Below are the code and all the weights of a small trained network. Each question names an input and a target symbol and asks about switching units off, where a switched-off unit gives its printed mean instead of its output.

import numpy as np


def w(rows, s, z=0):
    codes = np.array(rows[::2]) - 128.0
    scale = np.full(codes.shape[1], s)
    scale[-1] = z or s
    return codes * scale


def norm(h):
    return h / np.sqrt((h * h).mean(-1, keepdims=True) + 1e-5)


def f(y):
    return y / 2 * (1 + np.tanh(0.7978845608 * (y + 0.044715 * y**3)))


def softmax(a):
    e = np.exp(a - a.max(-1, keepdims=True))
    return e / e.sum(-1, keepdims=True)


def log_softmax(a):
    a = a - a.max(-1, keepdims=True)
    return a - np.log(np.exp(a).sum(-1, keepdims=True))


def net(x, mask):
    ids = ['ΓΘΠΦΨβεημστω'.index(c) for c in x.split()]
    T = len(ids)
    res = E[ids] + P[:T]
    u = 0
    for l in range(3):
        q, k, v = (norm(res) @ M[l].T for M in (Q, K, V))
        z = softmax(np.where(np.tri(T) > 0, q @ k.T / 3**0.5, -1e9)) @ v
        res = res + np.where(mask[u], z, O[l][:, -1]) @ O[l][:, :-1]
        u += 1
        y = f(norm(res) @ A[l][:, :-1].T + A[l][:, -1])
        res = res + np.where(mask[u : u + 12], y, B[l][:, -1]) @ B[l][:, :-1]
        u += 12
    return log_softmax(norm(res)[-1] @ U[:, :-1].T + U[:, -1])


Q, K, V, O, A, B = {}, {}, {}, {}, {}, {}
E = w([
[166,130,102,145],'Γ',
[112,109,120,117],'Θ',
[125,146,129,111],'Π',
[125,145,128,105],'Φ',
[143,111,109,145],'Ψ',
[83,52,125,130],'β',
[138,241,113,96],'ε',
[128,142,130,99],'η',
[174,115,90,90],'μ',
[213,155,131,143],'σ',
[119,77,184,115],'τ',
[168,207,162,3],'ω',
],0.032)
P = w([
[164,248,85,244],'0',
[195,20,172,74],'1',
[182,7,175,60],'2',
[161,28,148,43],'3',
[168,62,108,32],'4',
[147,82,96,25],'5',
[144,109,84,25],'6',
[110,137,83,2],'7',
[103,159,77,17],'8',
[95,194,69,27],'9',
],0.0051)
Q[0] = w([
[2,150,115,68],'0.h0',
[200,198,225,87],'0.h0',
[85,107,61,40],'0.h0',
],0.0092)
K[0] = w([
[169,149,127,206],'0.h0',
[14,220,129,90],'0.h0',
[112,110,140,252],'0.h0',
],0.011)
V[0] = w([
[150,89,67,2],'0.h0',
[45,123,61,191],'0.h0',
[178,81,238,213],'0.h0',
],0.0038)
O[0] = w([
[123,91,109,16,227],'0.h0',
[3,165,165,160,3],'0.h0',
[214,95,187,201,118],'0.h0',
],0.005,0.0017)
A[0] = w([
[146,133,111,128,106],'0.n0',
[128,159,170,159,124],'0.n1',
[153,164,84,168,138],'0.n2',
[129,137,192,105,110],'0.n3',
[98,55,105,104,71],'0.n4',
[142,143,151,55,112],'0.n5',
[114,132,53,167,82],'0.n6',
[168,123,156,165,71],'0.n7',
[150,107,176,149,52],'0.n8',
[134,112,120,251,96],'0.n9',
[44,105,97,126,85],'0.n10',
[179,88,207,198,2],'0.n11',
],0.014,0.0065)
B[0] = w([
[104,139,133,128,129],'0.n0',
[119,90,110,123,116],'0.n1',
[105,80,89,111,149],'0.n2',
[106,159,89,118,170],'0.n3',
[165,132,91,145,178],'0.n4',
[86,181,110,146,255],'0.n5',
[91,115,118,118,125],'0.n6',
[159,101,121,129,120],'0.n7',
[135,112,105,112,129],'0.n8',
[89,247,125,91,131],'0.n9',
[117,67,147,140,127],'0.n10',
[117,41,132,123,147],'0.n11',
],0.013,0.0066)
Q[1] = w([
[111,161,173,246],'1.h0',
[29,183,168,139],'1.h0',
[164,166,213,216],'1.h0',
],0.011)
K[1] = w([
[172,121,101,186],'1.h0',
[112,157,115,252],'1.h0',
[183,102,101,169],'1.h0',
],0.015)
V[1] = w([
[150,135,194,112],'1.h0',
[195,173,84,159],'1.h0',
[139,124,74,254],'1.h0',
],0.0086)
O[1] = w([
[207,117,210,96,116],'1.h0',
[154,149,1,115,108],'1.h0',
[71,230,88,151,1],'1.h0',
],0.0078,0.005)
A[1] = w([
[175,93,118,243,87],'1.n0',
[120,154,62,141,103],'1.n1',
[126,8,143,92,186],'1.n2',
[144,141,121,74,102],'1.n3',
[153,165,173,111,1],'1.n4',
[69,138,143,156,123],'1.n5',
[147,137,121,102,84],'1.n6',
[126,138,122,153,71],'1.n7',
[166,137,103,119,104],'1.n8',
[140,165,153,109,80],'1.n9',
[90,49,114,147,68],'1.n10',
[106,99,99,168,99],'1.n11',
],0.014,0.007)
B[1] = w([
[113,146,68,41,136],'1.n0',
[143,63,172,118,152],'1.n1',
[187,1,152,151,246],'1.n2',
[54,160,156,169,150],'1.n3',
[43,215,81,86,119],'1.n4',
[173,97,198,149,129],'1.n5',
[83,152,133,140,129],'1.n6',
[147,163,161,106,117],'1.n7',
[111,90,92,134,135],'1.n8',
[119,170,127,163,131],'1.n9',
[221,122,50,111,151],'1.n10',
[127,78,122,137,124],'1.n11',
],0.0081,0.013)
Q[2] = w([
[25,103,94,140],'2.h0',
[82,129,237,187],'2.h0',
[3,160,101,102],'2.h0',
],0.019)
K[2] = w([
[56,118,55,212],'2.h0',
[28,114,252,141],'2.h0',
[87,150,70,221],'2.h0',
],0.016)
V[2] = w([
[56,43,72,173],'2.h0',
[163,138,148,254],'2.h0',
[187,136,91,159],'2.h0',
],0.013)
O[2] = w([
[8,147,162,108,218],'2.h0',
[135,151,145,237,1],'2.h0',
[137,212,54,178,158],'2.h0',
],0.013,0.0039)
A[2] = w([
[172,125,97,92,74],'2.n0',
[52,177,214,98,98],'2.n1',
[177,98,145,83,115],'2.n2',
[68,116,200,248,139],'2.n3',
[39,139,108,173,163],'2.n4',
[97,43,86,193,113],'2.n5',
[159,184,172,56,76],'2.n6',
[91,219,183,116,87],'2.n7',
[73,91,194,52,166],'2.n8',
[170,179,171,66,66],'2.n9',
[219,150,161,90,2],'2.n10',
[155,95,200,79,85],'2.n11',
],0.015,0.0094)
B[2] = w([
[119,127,157,132,149],'2.n0',
[113,99,117,160,180],'2.n1',
[122,124,165,140,202],'2.n2',
[176,251,97,177,140],'2.n3',
[134,165,189,108,156],'2.n4',
[91,183,130,157,204],'2.n5',
[84,169,128,117,170],'2.n6',
[149,103,87,154,165],'2.n7',
[180,102,110,171,255],'2.n8',
[86,158,135,121,155],'2.n9',
[81,125,173,114,134],'2.n10',
[183,121,146,134,177],'2.n11',
],0.019,0.0093)
U = w([
[113,124,27,205,33],'Γ',
[94,158,96,182,119],'Θ',
[24,48,125,78,84],'Π',
[82,113,32,115,96],'Φ',
[158,70,1,18,1],'Ψ',
[51,132,134,197,113],'β',
[250,192,19,141,13],'ε',
[127,153,90,92,139],'η',
[197,132,211,172,232],'μ',
[147,216,146,230,75],'σ',
[176,123,128,43,220],'τ',
[88,144,223,96,213],'ω',
],0.015,0.0057)

Each question gives the input, a string of symbols that net reads in full, and the target symbol t.
The units are the heads (3 rows each of Q, K, V and O) and the neurons (one row each of A and B). Each row of codes is followed by its name. A weight is (code - 128) times the scale printed after its matrix; where a second scale follows, it is the last column's (O, A, B and U).
mask holds one flag per unit, layer by layer, with each layer's heads first. A switched-off unit (its flag False) gives its mean, the last column of its rows in O or B, instead of its output. The means were averaged over made-up inputs and are rounded, as every weight is.
A unit's drop is (log p(t) with every unit on - log p(t) with that unit switched off) / (log p(t) with every unit on - log p(t) with every unit switched off).
The circuit of an input: a set's keep is (log p(t) with only the set's units on - log p(t) with every unit switched off) / (log p(t) with every unit on - log p(t) with every unit switched off). Starting from the 12 units with the biggest drops (on a tie, the unit counted first), units are removed one at a time, each time the one whose removal leaves the highest keep (on an exact tie, the one counted first), for as long as the keep stays at least 0.8.
circuit, biggest first: the units of the circuit, biggest drop first
k most important neurons: the k neurons with the biggest drops, biggest first
top k neurons in layer l: the k neurons of layer l with the biggest drops, biggest first
input τ Φ ω Φ Γ, target τ: circuit, biggest first : (2.h0 2.n8)
input τ ω Ψ Π Γ τ Φ, target ω: 3 most important neurons : (1.n2 0.n2 0.n4)
input σ τ ε τ Ψ Φ Θ Ψ Π, target ε: circuit, biggest first : (2.h0)
input Π Ψ Ψ, target Φ: 3 most important neurons : (1.n0 0.n5 0.n11)
input Ψ τ ε τ μ, target μ: circuit, biggest first : (1.h0 2.n2)
input Φ Θ Φ Φ Φ η, target Π: 2 most important neurons : (1.n2 0.n2)
input Φ τ σ Φ Π, target Π: 3 most important neurons : (0.n2 1.n2 1.n1)
input τ τ Π, target ω: 3 most important neurons : (1.n2 0.n2 0.n5)
input β τ ε τ ω η Ψ Π, target σ: 4 most important neurons : (1.n2 0.n4 0.n9 2.n3)
input Ψ τ Θ Φ Φ Φ, target Γ: 2 most important neurons : (0.n2 1.n2)
input Θ Φ Ψ Θ Φ Φ τ η, target μ: 4 most important neurons : (0.n10 0.n5 2.n8 1.n5)
input τ μ η β β Φ τ Π Θ, target μ: top 3 neurons in layer 0 : (0.n3 0.n5 0.n2)
input ω τ η Π, target τ: 2 most important neurons : (0.n5 1.n2)
input Ψ τ Ψ τ η β τ Φ Ψ Π, target Γ: top 3 neurons in layer 2 : (2.n8 2.n1 2.n6)
input Γ ε Ψ η τ τ τ Γ, target μ: circuit, biggest first : (1.h0)
input η τ τ Γ Φ τ τ η, target Ψ: top 4 neurons in layer 0 : (0.n4 0.n2 0.n5 0.n3)
input μ Θ Ψ, target Ψ: top 2 neurons in layer 0 : (0.n4 0.n11)
input Θ ω τ τ η τ σ η, target μ: top 4 neurons in layer 0 : (0.n5 0.n10 0.n4 0.n3)
input τ Φ η, target ω: 3 most important neurons : (1.n2 0.n2 0.n5)
input μ τ τ β τ τ η β τ Ψ, target μ: circuit, biggest first : (1.h0)
input Ψ Ψ τ τ Ψ τ Π Π η, target Γ: 4 most important neurons : (0.n2 0.n9 1.n2 2.n8)
input σ η Φ η Ψ Θ η, target ε: 3 most important neurons : (1.n2 2.n5 0.n9)
input η σ Γ Φ, target Ψ: top 2 neurons in layer 0 : (0.n4 0.n2)
